Below are the code and all the weights of a small trained network. Each question names an input and a class and asks about switching units off, where a switched-off unit gives its printed mean instead of its output.

import numpy as np


def w(rows, s, z=0):
    codes = np.array(rows[::2]) - 128.0
    scale = np.full(codes.shape[1], s)
    scale[-1] = z or s
    return codes * scale


def f(y):
    return y / 2 * (1 + np.tanh(0.7978845608 * (y + 0.044715 * y**3)))


def log_softmax(a):
    a = a - a.max(-1, keepdims=True)
    return a - np.log(np.exp(a).sum(-1, keepdims=True))


def net(x, mask):
    res = np.array(x, float).reshape(1, 5) / 4 @ E
    y = f(res @ A[0][:, :-1].T + A[0][:, -1])
    res = res + np.where(mask, y, B[0][:, -1]) @ B[0][:, :-1]
    return log_softmax(res[-1] @ U[:, :-1].T + U[:, -1])


A, B = {}, {}
E = w([
[118,111,86,56,9,26,140,163],'x0',
[165,90,69,132,88,149,4,78],'x1',
[67,119,189,36,184,126,46,154],'x2',
[89,229,141,195,134,22,79,111],'x3',
[104,212,186,108,2,208,146,73],'x4',
],0.0087)
A[0] = w([
[101,158,165,122,68,145,159,150,60],'N0',
[136,107,61,114,167,89,121,160,25],'N1',
[144,159,172,94,51,154,90,98,25],'N2',
[99,131,176,76,136,114,88,205,93],'N3',
[107,125,82,170,118,126,144,113,3],'N4',
[245,134,27,201,74,103,186,91,35],'N5',
[109,107,177,81,144,110,82,119,47],'N6',
[84,194,160,177,144,54,52,114,78],'N7',
[107,120,165,48,143,129,32,124,52],'N8',
[149,86,34,129,101,149,5,64,29],'N9',
[170,148,154,198,196,207,101,86,65],'N10',
[92,166,192,90,82,183,141,59,98],'N11',
[115,52,156,93,141,177,157,131,75],'N12',
[174,62,139,112,95,177,126,179,34],'N13',
[162,82,116,61,138,177,141,116,27],'N14',
[147,105,126,119,185,76,184,205,99],'N15',
[142,110,72,63,40,53,131,155,66],'N16',
[147,92,64,141,185,109,86,163,89],'N17',
],0.011,0.0043)
B[0] = w([
[134,138,94,106,170,126,122,82,180],'N0',
[154,132,120,166,128,160,76,83,186],'N1',
[161,133,107,163,141,149,104,81,193],'N2',
[98,173,104,139,131,187,141,181,199],'N3',
[108,128,134,199,80,184,116,149,134],'N4',
[124,169,141,163,125,226,143,207,251],'N5',
[140,159,144,168,117,206,120,166,170],'N6',
[145,81,131,195,15,40,159,144,243],'N7',
[144,171,167,172,147,220,164,191,209],'N8',
[119,144,57,36,181,47,217,146,254],'N9',
[22,62,177,98,173,121,81,124,230],'N10',
[157,175,69,124,148,114,102,76,225],'N11',
[143,89,111,189,80,51,163,136,197],'N12',
[146,90,123,184,78,87,106,141,184],'N13',
[149,76,130,180,60,83,138,144,187],'N14',
[150,178,78,101,159,105,108,81,228],'N15',
[11,61,189,118,197,127,61,103,246],'N16',
[172,162,85,173,139,164,90,47,219],'N17',
],0.011,0.0098)
U = w([
[7,58,164,148,167,128,32,97,101],'0',
[201,182,37,173,135,147,43,17,86],'1',
[134,185,117,183,116,214,154,235,106],'2',
[158,69,107,209,16,53,140,138,112],'3',
[112,169,56,90,190,67,254,131,247],'4',
[181,161,145,47,145,121,164,132,158],'5',
],0.0092,0.013)

Each question gives the input, the list of numbers given to net, and the class t.
The units are the neurons (one row each of A and B). Each row of codes is followed by its name. A weight is (code - 128) times the scale printed after its matrix; where a second scale follows, it is the last column's (A, B and U).
mask holds one flag per neuron, in row order. A switched-off neuron (its flag False) gives its mean, the last column of its row in B, instead of its output. The means were averaged over made-up inputs and are rounded, as every weight is.
A unit's drop is (log p(t) with every unit on - log p(t) with that unit switched off) / (log p(t) with every unit on - log p(t) with every unit switched off).
The circuit of an input: a set's keep is (log p(t) with only the set's units on - log p(t) with every unit switched off) / (log p(t) with every unit on - log p(t) with every unit switched off). Starting from the 12 units with the biggest drops (on a tie, the unit counted first), units are removed one at a time, each time the one whose removal leaves the highest keep (on an exact tie, the one counted first), for as long as the keep stays at least 0.8.
units of the circuit, in order: the units of the circuit, biggest drop first
most important unit: the unit with the biggest drop
top k neurons: the k neurons with the biggest drops, biggest first
drop of u: that unit's drop, to one decimal
input [5,6,8,-2,0], class 2: units of the circuit, in order : (N8)
input [1,-8,-7,8,5], class 3: top 2 neurons : (N7, N9)
input [0,-6,3,3,-6], class 1: units of the circuit, in order : (N9, N15)
input [7,-2,8,-1,5], class 2: top 4 neurons : (N8, N3, N10, N6)
input [-7,-6,3,-4,6], class 0: top 2 neurons : (N10, N9)
input [6,-4,5,8,-8], class 1: top 4 neurons : (N15, N17, N1, N10)
input [4,-4,5,2,-2], class 2: units of the circuit, in order : (N9, N3)
input [6,-2,7,-6,-4], class 2: top 3 neurons : (N8, N3, N10)
input [-5,8,-5,-7,5], class 4: top 2 neurons : (N9, N7)
input [4,5,-1,3,3], class 4: top 2 neurons : (N9, N10)
input [3,-5,2,2,5], class 1: units of the circuit, in order : (N9, N11)
input [-1,-6,7,-3,1], class 2: top 2 neurons : (N9, N3)
input [4,0,-6,-1,3], class 2: top 2 neurons : (N5, N10)
input [4,2,1,0,-2], class 0: most important unit : N16
input [2,0,7,5,-5], class 2: top 2 neurons : (N8, N3)
input [-7,-6,0,1,8], class 1: top 2 neurons : (N11, N16)
input [-8,-6,2,-8,-7], class 0: top 2 neurons : (N10, N7)
input [6,-6,-3,-3,5], class 0: top 2 neurons : (N16, N9)
input [2,4,1,-2,-1], class 4: top 2 neurons : (N9, N10)
input [-5,2,-4,2,0], class 0: most important unit : N10
input [-3,1,1,-4,-3], class 3: top 3 neurons : (N16, N12, N14)
input [-3,-2,4,1,-2], class 2: units of the circuit, in order : (N16, N9)
input [1,8,-5,3,-1], class 4: drop of N9 : 1.2
input [-1,-6,1,2,8], class 1: drop of N9 : 0.1
input [-5,2,3,-4,-7], class 1: drop of N16 : 0.6
input [2,2,-8,3,-4], class 2: drop of N5 : 0.9
input [2,-1,6,-8,5], class 3: most important unit : N12
